Kul: [138 181 113 128 111 114 180]
misa: [ 83 128 103 103 174 103 147]
Kig: [ 83 128 103 128 173 128 128]
davo: [ 83 173 173 103 173 103 173]
where: [181]	Kul, 2
places davo: [173]	2 3 5 7
dup Kig: 	[128]

davo: [168 113 194 195 148 178 162 172 119  98 164]
voko: [ 96 156  97 141 141 125 132 158 124 141 163]
Bosit: [123  57 181 106 130 154  93  95 148  97 177]
mib: [151 143  96  96 155  97 141 141 125 109  98]
then: [ 96 155  97 141 141 125]	[109  98]
dup voko: 	[141]
then: [ 96 155  97 141 141]	[125 109]

Kul: [117 124 126 130 114 110 126 148 146 151 116 152 130 111 121 132 133 136
 123 132 126 132 126 118 137 117 125 138 145 124 116 139 118 132 129 125
 108 122 127 128 128 121 125 120 120 140 137 130 113 141 130 142 138 119
 137 130 131 135 107 124 148 118]
zelat: [133 140  92 119 120 123 160 118 128 118 161  74 133 127 126 128 100 117
  99 101 105 143 113 113 123 136 169 110 131 107 127 126 118 111 140 117
 152 116 114 110 148 137 138  92  95 121 130 123 126 151 114 117 131 137
 138 103 128 147 150 144 114 123]
misa: [140 118 134 130 141 145 129 118 126 125 138 134 137 121 135 117 154 131
 139 137 143 116 129 139 124 119 112 121 128 139 120 135 120 127 154 130
 125 119 137 133 113 129 149 145 154 122 117 131 133 116 127 133 122 123
 111 133 115 123 117 122 130 139]
Bosit: [119 113 127 129 123 121 118 100  74 160 128 161 126 128 118 133 127 117
 126 123 128 130 124 124 133 121 121 122 134 125 122 132 120 127 126 122
 119 121 125 126 121 125 134 124 124 126 132 130 122 126 127 134 126 122
 124 125 124 131 120 126 134 125]
then: [119 112]	[121 128]
find: [117 124 126 130 114 110 126 148 146 151 116 152 130 111 121 132 133 136
 123 132 126 132 126 118 137 117 125 138 145 124 116 139 118 132 129 125
 108 122 127 128 128 121 125 120 120 140 137 130 113 141 130 142 138 119
 137 130 131 135 107 124 148 118]	Kul
then: [160 118 128 118 161  74 133 127 126 128 100 117]	[ 99 101]
key -> tag
[125] -> j497
[146] -> j911
[131] -> j743
[130] -> j402
[145] -> j199
[122] -> j193
join misa 36: 	j402

buv: [142 132 132 118 120 119 131 124  99 120 115 130 143 140 139]
kazug: [143  98  77 124 138  81 141 138 135 110 156 111 166 166 156]
zelat: [118 119 125 118 127 126 110 133 141 117 104 143 108 151 155]
Bosit: [131 128 148 116 115 120 106 114 124 128 118 133 127 114 107]
Faf: [156 125 109 129 148 113 124 106 129 152 132 126 120 164 145]
mib: [142 123 134 140 148 126 152 147 152 103 132 135 130 151 123]
Kul: [157 160 101 156 131  72 131 117 164 117 131  57 173 135 124]
Kig: [148 104 117 157 162 104 164 158 131 160 107 118 118 109  89]
tags:
[141] -> j30
[135] -> j250
[142] -> j894
[134] -> j95
[108] -> j241
join zelat 9: 	j30
places kazug: [156]	11 15
places Kul: [131]	5 7 11
find: [148 104 117 157 162 104 164 158 131 160 107 118 118 109  89]	Kig

